Below are the code and all the weights of a small trained network. Each question names an input and a class and asks about switching units off, where a switched-off unit gives its printed mean instead of its output.

import numpy as np


def w(rows, s, z=0):
    codes = np.array(rows[::2]) - 128.0
    scale = np.full(codes.shape[1], s)
    scale[-1] = z or s
    return codes * scale


def f(y):
    return np.maximum(y, 0)


def log_softmax(a):
    a = a - a.max(-1, keepdims=True)
    return a - np.log(np.exp(a).sum(-1, keepdims=True))


def net(x, mask):
    res = np.array(x, float).reshape(1, 6) / 4 @ E
    y = f(res @ A[0][:, :-1].T + A[0][:, -1])
    res = res + np.where(mask, y, B[0][:, -1]) @ B[0][:, :-1]
    return log_softmax(res[-1] @ U[:, :-1].T + U[:, -1])


A, B = {}, {}
E = w([
[189,63,181,207,133,112,148],'x0',
[171,173,185,148,154,168,80],'x1',
[160,84,100,150,96,73,68],'x2',
[145,73,70,124,153,249,107],'x3',
[89,164,73,208,230,99,101],'x4',
[143,80,185,46,219,98,72],'x5',
],0.011)
A[0] = w([
[121,104,173,211,236,127,149,187],'n1',
[46,166,88,63,92,150,213,147],'n2',
[127,136,160,88,81,209,178,253],'n3',
[113,112,122,66,72,88,163,142],'n4',
[77,111,118,118,44,142,196,157],'n5',
[178,97,191,133,109,86,122,186],'n6',
[154,188,169,143,87,55,149,116],'n7',
[108,109,189,7,147,143,95,145],'n8',
[162,53,67,80,187,88,96,237],'n9',
[94,200,195,116,91,76,121,160],'n10',
[52,184,95,188,187,121,181,206],'n11',
[123,190,116,130,127,129,79,123],'n12',
[121,168,197,135,93,32,121,145],'n13',
[185,41,149,144,103,139,139,181],'n14',
[107,191,83,159,207,162,159,173],'n15',
[152,66,146,152,183,76,106,147],'n16',
[175,162,146,116,44,199,68,163],'n17',
[73,174,54,96,87,159,122,135],'n18',
[115,149,102,216,96,114,114,147],'n19',
[57,222,83,134,114,123,51,148],'n20',
],0.013,0.0066)
B[0] = w([
[129,110,152,213,38,171,33,240],'n1',
[108,204,118,75,77,97,182,233],'n2',
[73,180,107,64,147,235,169,237],'n3',
[58,133,135,167,83,67,171,198],'n4',
[116,131,105,56,84,52,224,218],'n5',
[173,6,94,190,122,208,165,209],'n6',
[140,118,218,174,148,176,243,205],'n7',
[39,122,188,107,115,171,83,232],'n8',
[98,59,110,65,135,29,50,242],'n9',
[198,106,237,174,166,131,254,212],'n10',
[164,196,150,204,56,59,89,249],'n11',
[140,123,109,162,227,142,108,168],'n12',
[163,63,213,166,137,108,210,229],'n13',
[66,59,13,151,140,231,134,208],'n14',
[89,190,207,159,88,64,38,229],'n15',
[161,77,147,128,78,128,87,212],'n16',
[107,143,108,159,168,196,152,207],'n17',
[133,226,117,74,163,70,130,213],'n18',
[180,137,81,157,210,112,157,207],'n19',
[232,206,153,99,207,47,129,220],'n20',
],0.008,0.015)
U = w([
[78,71,147,110,115,67,141,17],'0',
[78,162,169,43,160,182,88,24],'1',
[162,103,164,152,138,139,169,197],'2',
[129,24,63,103,129,125,40,89],'3',
[168,185,93,104,212,72,100,171],'4',
[95,163,70,66,83,85,171,251],'5',
[112,81,2,125,114,179,146,138],'6',
[108,161,145,185,100,84,60,156],'7',
],0.013,0.0011)

Each question gives the input, the list of numbers given to net, and the class t.
The units are the neurons (one row each of A and B). Each row of codes is followed by its name. A weight is (code - 128) times the scale printed after its matrix; where a second scale follows, it is the last column's (A, B and U).
mask holds one flag per neuron, in row order. A switched-off neuron (its flag False) gives its mean, the last column of its row in B, instead of its output. The means were averaged over made-up inputs and are rounded, as every weight is.
A unit's drop is (log p(t) with every unit on - log p(t) with that unit switched off) / (log p(t) with every unit on - log p(t) with every unit switched off).
The circuit of an input: a set's keep is (log p(t) with only the set's units on - log p(t) with every unit switched off) / (log p(t) with every unit on - log p(t) with every unit switched off). Starting from the 12 units with the biggest drops (on a tie, the unit counted first), units are removed one at a time, each time the one whose removal leaves the highest keep (on an exact tie, the one counted first), for as long as the keep stays at least 0.8.
circuit, biggest first: the units of the circuit, biggest drop first
unit that matters most: the unit with the biggest drop
k most important neurons: the k neurons with the biggest drops, biggest first
drop of u: that unit's drop, to one decimal
input [2,0,-6,-3,-5,-3], class 5: circuit, biggest first : (n5)
input [-4,-4,-4,-1,6,2], class 7: 3 most important neurons : (n11 n15 n19)
input [-6,-2,3,2,0,-1], class 4: 2 most important neurons : (n20 n18)
input [-5,4,-1,-7,2,-8], class 4: 2 most important neurons : (n20 n18)
input [4,-7,-7,-5,-6,-3], class 5: 2 most important neurons : (n5 n2)
input [5,1,-2,3,-3,3], class 6: 2 most important neurons : (n14 n15)
input [-4,-1,4,1,8,0], class 4: 2 most important neurons : (n20 n8)
input [-1,-6,7,-3,4,-8], class 4: 2 most important neurons : (n19 n20)
input [-5,-5,-1,0,-2,8], class 1: 2 most important neurons : (n8 n13)
input [6,-6,-1,4,-1,-6], class 6: drop of n14 : 0.4
input [6,6,6,2,6,-2], class 3: drop of n14 : 0.1
input [1,1,0,-5,0,-3], class 2: drop of n9 : 0.0
input [-3,4,-3,7,3,1], class 7: drop of n15 : 1.0
input [1,4,7,4,3,-6], class 4: unit that matters most : n19
